Here is a tiny trained network, its code and every weight. The questions are about switching its units off for an input and a target symbol, where a switched-off unit gives its printed mean instead of its output.

import numpy as np


def w(rows, s, z=0):
    codes = np.array(rows[::2]) - 128.0
    scale = np.full(codes.shape[1], s)
    scale[-1] = z or s
    return codes * scale


def norm(h):
    return h / np.sqrt((h * h).mean(-1, keepdims=True) + 1e-5)


def f(y):
    return y / 2 * (1 + np.tanh(0.7978845608 * (y + 0.044715 * y**3)))


def softmax(a):
    e = np.exp(a - a.max(-1, keepdims=True))
    return e / e.sum(-1, keepdims=True)


def log_softmax(a):
    a = a - a.max(-1, keepdims=True)
    return a - np.log(np.exp(a).sum(-1, keepdims=True))


def net(x, mask):
    ids = ['ΓΔΘΣΦεζηλμξτ'.index(c) for c in x.split()]
    T = len(ids)
    res = E[ids] + P[:T]
    u = 0
    for l in range(3):
        r = norm(res)
        for j in range(2):
            rows = slice(2 * j, 2 * j + 2)
            q, k, v = (r @ M[l][rows].T for M in (Q, K, V))
            z = softmax(np.where(np.tri(T) > 0, q @ k.T / 2**0.5, -1e9)) @ v
            o = O[l][rows]
            res = res + np.where(mask[u + j], z, o[:, -1]) @ o[:, :-1]
        u += 2
        y = f(norm(res) @ A[l][:, :-1].T + A[l][:, -1])
        res = res + np.where(mask[u : u + 16], y, B[l][:, -1]) @ B[l][:, :-1]
        u += 16
    return log_softmax(norm(res)[-1] @ U[:, :-1].T + U[:, -1])


Q, K, V, O, A, B = {}, {}, {}, {}, {}, {}
E = w([
[155,97,42,73,179],'Γ',
[76,139,69,140,106],'Δ',
[94,169,55,172,216],'Θ',
[87,36,75,153,110],'Σ',
[123,52,99,145,94],'Φ',
[126,217,79,117,218],'ε',
[200,157,84,71,227],'ζ',
[139,48,113,133,197],'η',
[104,33,120,153,97],'λ',
[124,98,149,123,91],'μ',
[223,97,166,70,208],'ξ',
[8,118,33,198,131],'τ',
],0.015)
P = w([
[213,154,75,85,86],'0',
[65,111,173,28,192],'1',
[168,196,145,168,1],'2',
[73,110,192,23,191],'3',
[191,189,132,185,31],'4',
[74,102,190,23,183],'5',
[207,175,130,187,66],'6',
[89,90,206,7,172],'7',
[223,165,128,193,96],'8',
],0.0098)
Q[0] = w([
[96,184,109,135,89],'0.h1',
[130,164,61,71,139],'0.h1',
[157,84,216,132,180],'0.h2',
[70,167,254,216,131],'0.h2',
],0.0097)
K[0] = w([
[46,140,109,88,28],'0.h1',
[148,133,76,45,244],'0.h1',
[212,136,254,199,147],'0.h2',
[71,118,222,192,85],'0.h2',
],0.0092)
V[0] = w([
[235,185,163,254,129],'0.h1',
[216,185,163,151,170],'0.h1',
[163,226,69,181,203],'0.h2',
[142,157,71,233,104],'0.h2',
],0.0065)
O[0] = w([
[89,196,36,116,135,2],'0.h1',
[67,68,92,124,62,166],'0.h1',
[66,179,116,137,133,237],'0.h2',
[150,119,234,177,255,67],'0.h2',
],0.0077,0.0033)
A[0] = w([
[163,127,139,127,166,18],'0.n1',
[115,156,143,84,183,62],'0.n2',
[149,131,131,121,191,133],'0.n3',
[175,148,225,124,131,199],'0.n4',
[150,96,84,138,196,184],'0.n5',
[97,106,88,153,61,108],'0.n6',
[65,162,123,128,143,198],'0.n7',
[162,134,107,133,141,202],'0.n8',
[131,111,98,247,145,41],'0.n9',
[102,90,169,115,211,93],'0.n10',
[129,108,111,53,64,193],'0.n11',
[146,158,135,156,108,105],'0.n12',
[85,134,135,172,192,143],'0.n13',
[33,28,121,90,149,253],'0.n14',
[69,157,55,108,177,182],'0.n15',
[148,142,78,67,141,194],'0.n16',
],0.011,0.002)
B[0] = w([
[121,132,134,124,103,136],'0.n1',
[107,72,175,102,124,168],'0.n2',
[121,130,144,64,27,169],'0.n3',
[48,255,97,71,127,140],'0.n4',
[95,146,128,153,76,203],'0.n5',
[133,223,162,71,127,155],'0.n6',
[182,35,165,70,125,145],'0.n7',
[85,149,145,160,95,172],'0.n8',
[106,137,118,124,21,161],'0.n9',
[117,177,133,116,116,187],'0.n10',
[103,125,145,142,170,212],'0.n11',
[174,162,120,190,67,133],'0.n12',
[167,88,81,80,134,144],'0.n13',
[145,193,170,48,129,254],'0.n14',
[138,147,175,146,118,200],'0.n15',
[119,118,149,159,122,230],'0.n16',
],0.0077,0.0073)
Q[1] = w([
[255,185,115,189,231],'1.h1',
[189,238,139,249,68],'1.h1',
[221,96,74,246,192],'1.h2',
[197,131,104,56,64],'1.h2',
],0.0088)
K[1] = w([
[114,189,77,237,134],'1.h1',
[24,221,186,102,139],'1.h1',
[155,122,254,135,75],'1.h2',
[71,150,143,27,162],'1.h2',
],0.0088)
V[1] = w([
[9,250,27,96,96],'1.h1',
[85,185,238,161,95],'1.h1',
[201,91,209,43,56],'1.h2',
[118,121,254,59,255],'1.h2',
],0.0074)
O[1] = w([
[107,50,60,137,50,178],'1.h1',
[135,142,26,104,221,92],'1.h1',
[2,105,169,198,73,255],'1.h2',
[143,129,148,206,193,135],'1.h2',
],0.0091,0.0043)
A[1] = w([
[130,26,101,181,146,151],'1.n1',
[147,180,122,158,207,80],'1.n2',
[42,78,60,86,55,161],'1.n3',
[100,122,223,137,203,193],'1.n4',
[182,193,166,198,47,126],'1.n5',
[222,169,181,121,75,168],'1.n6',
[203,24,94,254,71,146],'1.n7',
[145,116,172,119,114,138],'1.n8',
[94,179,182,159,113,142],'1.n9',
[156,214,22,149,47,119],'1.n10',
[194,111,3,120,76,251],'1.n11',
[231,89,56,94,208,132],'1.n12',
[129,212,155,38,117,156],'1.n13',
[183,48,219,118,87,131],'1.n14',
[224,73,47,175,137,133],'1.n15',
[174,160,88,186,22,169],'1.n16',
],0.0092,0.0028)
B[1] = w([
[45,94,220,144,145,146],'1.n1',
[134,113,131,159,58,115],'1.n2',
[153,173,164,144,171,230],'1.n3',
[199,165,56,140,162,190],'1.n4',
[157,116,48,121,107,209],'1.n5',
[116,93,59,123,97,161],'1.n6',
[81,109,66,177,206,236],'1.n7',
[146,122,65,166,92,150],'1.n8',
[175,130,108,69,207,199],'1.n9',
[118,191,63,117,97,234],'1.n10',
[155,226,83,138,83,200],'1.n11',
[152,206,158,72,46,133],'1.n12',
[134,28,41,188,207,236],'1.n13',
[81,225,97,96,122,177],'1.n14',
[2,115,158,117,149,143],'1.n15',
[128,162,22,212,116,254],'1.n16',
],0.0064,0.0066)
Q[2] = w([
[148,39,63,63,203],'2.h1',
[128,122,91,157,214],'2.h1',
[112,244,159,74,202],'2.h2',
[44,115,54,64,159],'2.h2',
],0.011)
K[2] = w([
[93,123,124,87,202],'2.h1',
[171,149,164,118,143],'2.h1',
[132,124,139,105,11],'2.h2',
[127,128,215,140,42],'2.h2',
],0.011)
V[2] = w([
[142,100,107,10,156],'2.h1',
[176,180,125,175,97],'2.h1',
[124,66,147,60,101],'2.h2',
[193,65,61,56,172],'2.h2',
],0.011)
O[2] = w([
[220,116,161,175,119,253],'2.h1',
[157,123,62,2,194,131],'2.h1',
[112,142,253,127,133,129],'2.h2',
[98,41,206,131,159,62],'2.h2',
],0.0095,0.0032)
A[2] = w([
[106,137,74,170,171,166],'2.n1',
[72,154,141,113,160,109],'2.n2',
[143,89,80,161,39,116],'2.n3',
[98,124,105,97,110,116],'2.n4',
[140,141,49,107,31,118],'2.n5',
[68,87,84,62,144,142],'2.n6',
[138,217,53,171,47,166],'2.n7',
[134,83,208,92,107,128],'2.n8',
[142,136,118,213,76,151],'2.n9',
[75,179,106,101,121,112],'2.n10',
[98,222,181,159,136,3],'2.n11',
[242,148,152,173,104,179],'2.n12',
[55,96,120,142,39,183],'2.n13',
[91,145,149,11,109,112],'2.n14',
[131,145,115,96,130,144],'2.n15',
[74,140,132,145,130,83],'2.n16',
],0.012,0.0052)
B[2] = w([
[37,15,41,114,169,191],'2.n1',
[181,28,148,174,116,134],'2.n2',
[111,165,21,114,191,160],'2.n3',
[102,133,134,110,155,138],'2.n4',
[117,154,49,148,60,189],'2.n5',
[143,220,127,108,87,144],'2.n6',
[115,31,115,23,51,249],'2.n7',
[79,43,34,118,88,162],'2.n8',
[68,119,108,34,223,172],'2.n9',
[207,158,109,226,48,159],'2.n10',
[211,134,125,151,52,131],'2.n11',
[65,134,103,188,66,155],'2.n12',
[255,117,9,119,255,165],'2.n13',
[31,150,145,198,202,169],'2.n14',
[109,116,66,102,145,142],'2.n15',
[237,101,112,114,222,131],'2.n16',
],0.006,0.014)
U = w([
[47,92,160,47,118,53],'Γ',
[71,58,63,177,191,79],'Δ',
[222,74,117,30,164,58],'Θ',
[186,196,127,188,154,183],'Σ',
[161,111,176,135,210,255],'Φ',
[246,95,101,179,131,96],'ε',
[147,19,147,152,61,93],'ζ',
[145,164,146,161,55,144],'η',
[184,176,94,76,248,27],'λ',
[131,149,32,80,91,177],'μ',
[70,239,142,127,136,65],'ξ',
[82,128,151,224,99,133],'τ',
],0.015,0.0041)

Each question gives the input, a string of symbols that net reads in full, and the target symbol t.
The units are the heads (2 rows each of Q, K, V and O) and the neurons (one row each of A and B). Each row of codes is followed by its name. A weight is (code - 128) times the scale printed after its matrix; where a second scale follows, it is the last column's (O, A, B and U).
mask holds one flag per unit, layer by layer, with each layer's heads first. A switched-off unit (its flag False) gives its mean, the last column of its rows in O or B, instead of its output. The means were averaged over made-up inputs and are rounded, as every weight is.
A unit's drop is (log p(t) with every unit on - log p(t) with that unit switched off) / (log p(t) with every unit on - log p(t) with every unit switched off).
most important unit: the unit with the biggest drop
top k neurons: the k neurons with the biggest drops, biggest first
k most important neurons of layer l: the k neurons of layer l with the biggest drops, biggest first
input Γ Γ Γ Γ τ Γ, target Γ: most important unit => 0.n14
input Θ Σ ξ Δ, target Θ: 3 most important neurons of layer 0 => [0.n14; 0.n13; 0.n15]
input Θ Γ Γ ζ η Γ, target Θ: top 2 neurons => [0.n14; 0.n13]
input τ ζ Δ Γ η μ, target τ: 3 most important neurons of layer 2 => [2.n7; 2.n12; 2.n13]
input Φ ζ ε Γ, target Φ: 2 most important neurons of layer 0 => [0.n14; 0.n3]
input Γ Φ ζ Δ Γ ζ Δ ε, target Γ: top 2 neurons => [0.n14; 0.n7]
input ξ ζ ζ ε Θ ε, target ξ: top 4 neurons => [0.n14; 0.n15; 1.n14; 2.n7]
input Γ τ ξ ξ λ η Θ ε, target Γ: top 2 neurons => [0.n14; 0.n4]
input τ μ μ ξ, target τ: top 3 neurons => [0.n13; 0.n9; 2.n12]
input Γ Θ ξ Γ ζ ε η ξ, target Γ: top 3 neurons => [0.n14; 0.n4; 0.n7]
input Θ Γ ζ Γ ζ Δ Γ ε, target Θ: top 2 neurons => [0.n14; 0.n13]
input ε μ Θ λ Γ ζ, target ε: 2 most important neurons of layer 0 => [0.n14; 0.n15]
input Γ Γ Γ ξ ξ, target Δ: 3 most important neurons of layer 0 => [0.n14; 0.n6; 0.n10]
input η ξ ζ Γ λ ε ζ, target Δ: most important unit => 1.h2
input Φ Θ ζ η Δ η, target Φ: top 2 neurons => [0.n14; 2.n7]
input ξ Γ ξ ε Δ ζ Σ ζ, target ξ: 2 most important neurons of layer 0 => [0.n14; 0.n2]
input ζ ξ λ η ξ η, target ζ: 2 most important neurons of layer 0 => [0.n14; 0.n4]
input Γ ζ ζ ζ Γ Γ λ Γ, target Γ: 2 most important neurons of layer 0 => [0.n14; 0.n7]
input Φ ε ζ Γ ζ ξ, target Φ: top 3 neurons => [0.n14; 2.n7; 1.n13]
input Γ Φ Γ λ Γ, target Δ: top 2 neurons => [0.n14; 1.n7]
input Θ Δ Γ Γ ζ λ ξ Θ, target Θ: top neuron => [0.n14]
input τ ζ Γ Γ Γ Θ, target τ: top 2 neurons => [2.n12; 0.n9]
input ξ Δ Θ Γ Φ μ Σ Θ, target ξ: 2 most important neurons of layer 1 => [1.n14; 1.n16]
input ζ ζ Γ ξ ξ ε ζ ξ, target ζ: top 3 neurons => [0.n14; 1.n13; 0.n4]
input Φ ξ ζ η τ ζ τ Γ Φ, target Δ: top 3 neurons => [0.n14; 1.n7; 0.n4]
input Δ Δ Γ Θ μ Φ Γ Γ μ, target Δ: 2 most important neurons of layer 0 => [0.n14; 0.n5]
input λ Γ τ Δ Γ ζ, target λ: 3 most important neurons of layer 1 => [1.n9; 1.n4; 1.n16]
input λ λ μ Σ ξ Γ, target λ: 2 most important neurons of layer 0 => [0.n14; 0.n3]
